Below is a small trained network, with its code and all its weights. Each question gives an input and a class and asks what happens when units are switched off, that is, made to give their printed mean instead of their output.

import numpy as np


def w(rows, s, z=0):
    codes = np.array(rows[::2]) - 128.0
    scale = np.full(codes.shape[1], s)
    scale[-1] = z or s
    return codes * scale


def norm(h):
    return h / np.sqrt((h * h).mean(-1, keepdims=True) + 1e-5)


def f(y):
    return y / 2 * (1 + np.tanh(0.7978845608 * (y + 0.044715 * y**3)))


def log_softmax(a):
    a = a - a.max(-1, keepdims=True)
    return a - np.log(np.exp(a).sum(-1, keepdims=True))


def net(x, mask):
    res = np.array(x, float).reshape(1, 8) / 4 @ E
    u = 0
    for l in range(3):
        y = f(norm(res) @ A[l][:, :-1].T + A[l][:, -1])
        res = res + np.where(mask[u : u + 3], y, B[l][:, -1]) @ B[l][:, :-1]
        u += 3
    return log_softmax(norm(res)[-1] @ U[:, :-1].T + U[:, -1])


A, B = {}, {}
E = w([
[147,172,121,97,133],'x0',
[141,86,147,32,101],'x1',
[44,158,76,119,106],'x2',
[125,125,129,133,127],'x3',
[125,108,128,140,119],'x4',
[139,152,121,108,129],'x5',
[86,173,217,119,119],'x6',
[106,116,137,112,254],'x7',
],0.007)
A[0] = w([
[238,85,214,145,146,73],'L0N0',
[148,201,121,254,159,124],'L0N1',
[251,116,193,169,150,1],'L0N2',
],0.0084,0.0047)
B[0] = w([
[49,150,90,100,103,251],'L0N0',
[133,70,166,6,95,255],'L0N1',
[47,205,63,149,106,186],'L0N2',
],0.012,0.0028)
A[1] = w([
[100,223,254,170,128,106],'L1N0',
[100,125,234,123,117,63],'L1N1',
[197,156,95,155,151,1],'L1N2',
],0.0079,0.0049)
B[1] = w([
[176,119,2,170,153,249],'L1N0',
[231,75,27,109,148,187],'L1N1',
[178,159,29,83,177,54],'L1N2',
],0.0092,0.0017)
A[2] = w([
[253,105,71,106,53,125],'L2N0',
[209,92,59,185,129,147],'L2N1',
[203,155,116,186,71,249],'L2N2',
],0.0061,0.0022)
B[2] = w([
[157,138,140,109,204,252],'L2N0',
[176,194,85,129,254,159],'L2N1',
[214,146,164,174,103,185],'L2N2',
],0.0076,0.0034)
U = w([
[154,76,214,9,88,87],'0',
[3,213,61,196,84,75],'1',
[143,142,152,143,131,254],'2',
[213,121,59,182,193,55],'3',
[126,112,160,144,127,161],'4',
[154,158,255,168,153,241],'5',
[133,142,132,88,132,45],'6',
[134,124,162,123,117,56],'7',
],0.0078,0.0039)

Each question gives the input, the list of numbers given to net, and the class t.
The units are the neurons (one row each of A and B). Each row of codes is followed by its name. A weight is (code - 128) times the scale printed after its matrix; where a second scale follows, it is the last column's (A, B and U).
mask holds one flag per neuron, layer by layer. A switched-off neuron (its flag False) gives its mean, the last column of its row in B, instead of its output. The means were averaged over made-up inputs and are rounded, as every weight is.
A unit's drop is (log p(t) with every unit on - log p(t) with that unit switched off) / (log p(t) with every unit on - log p(t) with every unit switched off).
The circuit of an input: a set's keep is (log p(t) with only the set's units on - log p(t) with every unit switched off) / (log p(t) with every unit on - log p(t) with every unit switched off). Starting from all 9 units, units are removed one at a time, each time the one whose removal leaves the highest keep (on an exact tie, the one counted first), for as long as the keep stays at least 0.8.
units of the circuit, in order: the units of the circuit, biggest drop first
top k neurons: the k neurons with the biggest drops, biggest first
top k neurons in layer l: the k neurons of layer l with the biggest drops, biggest first
input [-1,-6,5,-5,-8,6,0,-8], class 5: units of the circuit, in order : (L0N0; L0N2; L2N2)
input [2,-3,-7,-6,-1,3,8,5], class 3: units of the circuit, in order : (L1N0)
input [5,2,-3,-2,-2,2,6,-2], class 3: units of the circuit, in order : (L1N0; L0N1)
input [4,-3,-8,-8,-5,7,4,5], class 1: top 2 neurons : (L0N2; L0N0)
input [3,5,-6,-6,-1,-2,-1,-5], class 1: units of the circuit, in order : (L0N0; L0N2; L0N1)
input [0,0,-7,1,4,-7,7,3], class 1: units of the circuit, in order : (L0N0; L0N2)
input [8,-8,5,-4,-4,4,0,6], class 0: units of the circuit, in order : (L0N1; L0N2)
input [-6,-2,2,4,3,-2,8,2], class 3: units of the circuit, in order : (L1N0; L1N1)
input [8,2,6,7,3,-4,8,-3], class 3: top 3 neurons : (L1N0; L0N0; L0N1)
input [-1,7,-5,6,8,-4,8,4], class 3: top 2 neurons : (L1N1; L0N1)
input [3,7,-6,-6,-2,4,8,0], class 3: units of the circuit, in order : (L1N0; L0N1)
input [-7,-3,-8,0,-8,-8,-3,-5], class 1: top 2 neurons in layer 0 : (L0N2; L0N0)
input [-1,-4,-1,-1,4,4,8,0], class 3: top 2 neurons : (L1N1; L1N0)
input [1,-4,0,-3,-3,-4,0,-8], class 5: units of the circuit, in order : (L0N0; L2N2)
input [8,-3,-6,5,-7,-4,8,2], class 3: units of the circuit, in order : (L1N0)
input [8,-8,4,-4,-5,4,6,7], class 0: top 3 neurons : (L0N1; L0N2; L2N1)
input [-4,1,0,5,5,2,-1,-8], class 5: top 2 neurons in layer 0 : (L0N1; L0N0)
input [-2,-1,-3,-3,2,-5,7,-5], class 3: top 2 neurons in layer 1 : (L1N0; L1N1)
input [4,-1,3,3,4,7,-5,-8], class 5: top 2 neurons : (L2N2; L0N0)
input [3,-7,7,8,1,2,-2,1], class 6: top neuron in layer 0 : (L0N1)
input [-1,1,-6,-4,-4,-3,8,6], class 3: top 3 neurons : (L1N0; L1N1; L0N1)
